Below is a small trained network, with its code and all its weights. Each question gives an input and a class and asks what happens when units are switched off, that is, made to give their printed mean instead of their output.

import numpy as np


def w(rows, s, z=0):
    codes = np.array(rows[::2]) - 128.0
    scale = np.full(codes.shape[1], s)
    scale[-1] = z or s
    return codes * scale


def f(y):
    return y / 2 * (1 + np.tanh(0.7978845608 * (y + 0.044715 * y**3)))


def log_softmax(a):
    a = a - a.max(-1, keepdims=True)
    return a - np.log(np.exp(a).sum(-1, keepdims=True))


def net(x, mask):
    res = np.array(x, float).reshape(1, 4) / 4 @ E
    y = f(res @ A[0][:, :-1].T + A[0][:, -1])
    res = res + np.where(mask, y, B[0][:, -1]) @ B[0][:, :-1]
    return log_softmax(res[-1] @ U[:, :-1].T + U[:, -1])


A, B = {}, {}
E = w([
[82,185,102,114,126,24,125,192,138],'x0',
[110,65,172,179,161,92,65,171,158],'x1',
[76,127,137,247,100,89,175,77,102],'x2',
[71,88,73,115,107,164,95,143,82],'x3',
],0.011)
A[0] = w([
[125,100,129,208,108,107,175,109,70,116],'neuron 1',
[96,64,189,107,142,239,114,46,130,130],'neuron 2',
[224,254,97,124,89,158,201,91,108,123],'neuron 3',
[176,63,174,222,152,142,63,205,173,132],'neuron 4',
[144,193,117,97,95,186,225,135,78,116],'neuron 5',
[144,99,187,169,167,113,82,159,179,109],'neuron 6',
[206,122,128,74,115,162,102,208,185,104],'neuron 7',
[192,95,167,128,141,203,91,98,93,113],'neuron 8',
[156,126,104,46,96,146,51,192,186,132],'neuron 9',
[111,56,174,173,142,118,82,203,133,122],'neuron 10',
[135,60,212,148,140,86,67,145,170,141],'neuron 11',
[165,86,80,52,183,144,55,143,142,124],'neuron 12',
[120,116,158,205,114,83,159,58,97,112],'neuron 13',
[204,82,185,174,171,195,120,69,109,117],'neuron 14',
[174,10,144,142,129,176,166,36,159,103],'neuron 15',
[31,41,22,108,62,181,124,165,61,136],'neuron 16',
[57,193,96,102,142,9,164,234,162,114],'neuron 17',
[46,89,100,218,98,164,185,110,122,127],'neuron 18',
[175,119,130,157,153,124,109,154,84,245],'neuron 19',
[232,168,188,137,144,99,193,131,223,127],'neuron 20',
[78,89,35,128,88,206,52,162,77,99],'neuron 21',
[191,191,207,148,210,125,191,105,193,148],'neuron 22',
[176,80,110,153,148,194,137,92,129,142],'neuron 23',
[115,184,36,91,41,177,191,118,96,138],'neuron 24',
[100,56,157,167,163,133,54,171,115,118],'neuron 25',
[134,89,192,187,173,117,65,180,153,102],'neuron 26',
[226,174,232,138,79,85,146,91,206,96],'neuron 27',
[57,98,125,218,29,74,180,128,101,117],'neuron 28',
[178,118,82,77,196,169,128,186,183,129],'neuron 29',
],0.0071,0.012)
B[0] = w([
[193,133,192,126,153,129,117,84,67,172],'neuron 1',
[80,216,102,124,102,68,104,192,125,211],'neuron 2',
[125,80,100,33,45,207,207,128,176,193],'neuron 3',
[113,120,118,78,80,215,198,108,138,200],'neuron 4',
[99,117,149,57,36,189,184,107,120,171],'neuron 5',
[172,87,58,33,79,141,204,131,124,164],'neuron 6',
[205,168,235,157,144,64,139,52,56,180],'neuron 7',
[100,177,163,120,100,85,87,166,93,179],'neuron 8',
[184,179,166,148,136,162,101,72,60,204],'neuron 9',
[150,103,83,73,47,190,229,117,103,182],'neuron 10',
[97,138,87,89,52,203,186,102,139,192],'neuron 11',
[186,153,204,169,183,117,143,38,88,194],'neuron 12',
[205,171,207,117,172,110,121,57,34,180],'neuron 13',
[94,210,133,142,84,46,91,253,110,197],'neuron 14',
[114,235,153,85,86,65,135,212,97,194],'neuron 15',
[146,23,24,114,133,70,55,117,176,213],'neuron 16',
[77,242,137,143,78,115,102,243,94,213],'neuron 17',
[201,149,150,154,182,138,101,90,59,192],'neuron 18',
[61,155,109,244,166,224,117,91,198,250],'neuron 19',
[162,50,2,132,154,80,32,124,146,192],'neuron 20',
[182,42,56,94,160,33,59,129,79,183],'neuron 21',
[132,46,7,148,155,107,52,102,151,200],'neuron 22',
[66,169,114,149,108,84,100,180,165,187],'neuron 23',
[116,121,86,83,53,194,174,122,160,190],'neuron 24',
[126,71,105,56,47,182,179,150,121,180],'neuron 25',
[143,98,143,20,45,164,200,153,80,173],'neuron 26',
[184,49,17,74,132,36,70,113,118,175],'neuron 27',
[209,187,154,110,162,133,106,56,42,196],'neuron 28',
[204,176,186,203,149,145,128,53,67,188],'neuron 29',
],0.0061,0.011)
U = w([
[127,108,123,92,77,203,221,121,129,104],'0',
[189,161,201,144,161,138,122,69,85,117],'1',
[97,216,139,132,106,88,107,241,116,112],'2',
[148,40,71,124,142,89,71,125,131,116],'3',
[66,145,136,199,170,212,122,106,191,248],'4',
[110,77,229,96,202,82,198,161,158,54],'5',
[106,79,226,101,196,73,188,166,169,45],'6',
[110,60,250,113,171,76,146,172,174,46],'7',
],0.016,0.014)

Each question gives the input, the list of numbers given to net, and the class t.
The units are the neurons (one row each of A and B). Each row of codes is followed by its name. A weight is (code - 128) times the scale printed after its matrix; where a second scale follows, it is the last column's (A, B and U).
mask holds one flag per neuron, in row order. A switched-off neuron (its flag False) gives its mean, the last column of its row in B, instead of its output. The means were averaged over made-up inputs and are rounded, as every weight is.
A unit's drop is (log p(t) with every unit on - log p(t) with that unit switched off) / (log p(t) with every unit on - log p(t) with every unit switched off).
The circuit of an input: a set's keep is (log p(t) with only the set's units on - log p(t) with every unit switched off) / (log p(t) with every unit on - log p(t) with every unit switched off). Starting from the 12 units with the biggest drops (on a tie, the unit counted first), units are removed one at a time, each time the one whose removal leaves the highest keep (on an exact tie, the one counted first), for as long as the keep stays at least 0.8.
circuit, biggest first: the units of the circuit, biggest drop first
unit that matters most: the unit with the biggest drop
k most important neurons: the k neurons with the biggest drops, biggest first
drop when u is switched off: that unit's drop, to one decimal
input [-4,3,3,-1], class 2: circuit, biggest first	(neuron 14; neuron 15)
input [5,6,-6,-1], class 0: circuit, biggest first	(neuron 11; neuron 10; neuron 4)
input [4,8,8,7], class 0: 2 most important neurons	(neuron 10; neuron 25)
input [-7,6,4,-7], class 2: circuit, biggest first	(neuron 14)
input [0,-6,-8,-1], class 1: 2 most important neurons	(neuron 7; neuron 29)
input [7,-1,-4,-8], class 3: 3 most important neurons	(neuron 20; neuron 22; neuron 27)
input [-6,-5,-4,-2], class 2: 2 most important neurons	(neuron 14; neuron 2)
input [3,1,1,3], class 4: 3 most important neurons	(neuron 14; neuron 15; neuron 2)
input [-8,1,-2,7], class 2: 2 most important neurons	(neuron 2; neuron 15)
input [0,4,-3,4], class 0: circuit, biggest first	(neuron 20; neuron 10)
input [-3,7,-8,4], class 1: 2 most important neurons	(neuron 12; neuron 7)
input [4,-5,-2,5], class 0: 2 most important neurons	(neuron 24; neuron 20)
input [-6,-7,-8,1], class 1: 3 most important neurons	(neuron 7; neuron 29; neuron 12)
input [-6,-5,-2,4], class 2: unit that matters most	neuron 2
input [-6,4,8,7], class 1: 3 most important neurons	(neuron 28; neuron 18; neuron 13)
input [-2,-5,-2,6], class 3: 2 most important neurons	(neuron 16; neuron 21)
input [-8,6,2,8], class 2: drop when neuron 2 is switched off	0.5
input [-7,4,-6,7], class 2: drop when neuron 15 is switched off	0.3
input [-2,-6,4,-7], class 3: drop when neuron 4 is switched off	0.1
input [4,-3,7,6], class 1: circuit, biggest first	(neuron 28)
input [5,6,4,-8], class 3: drop when neuron 27 is switched off	0.3
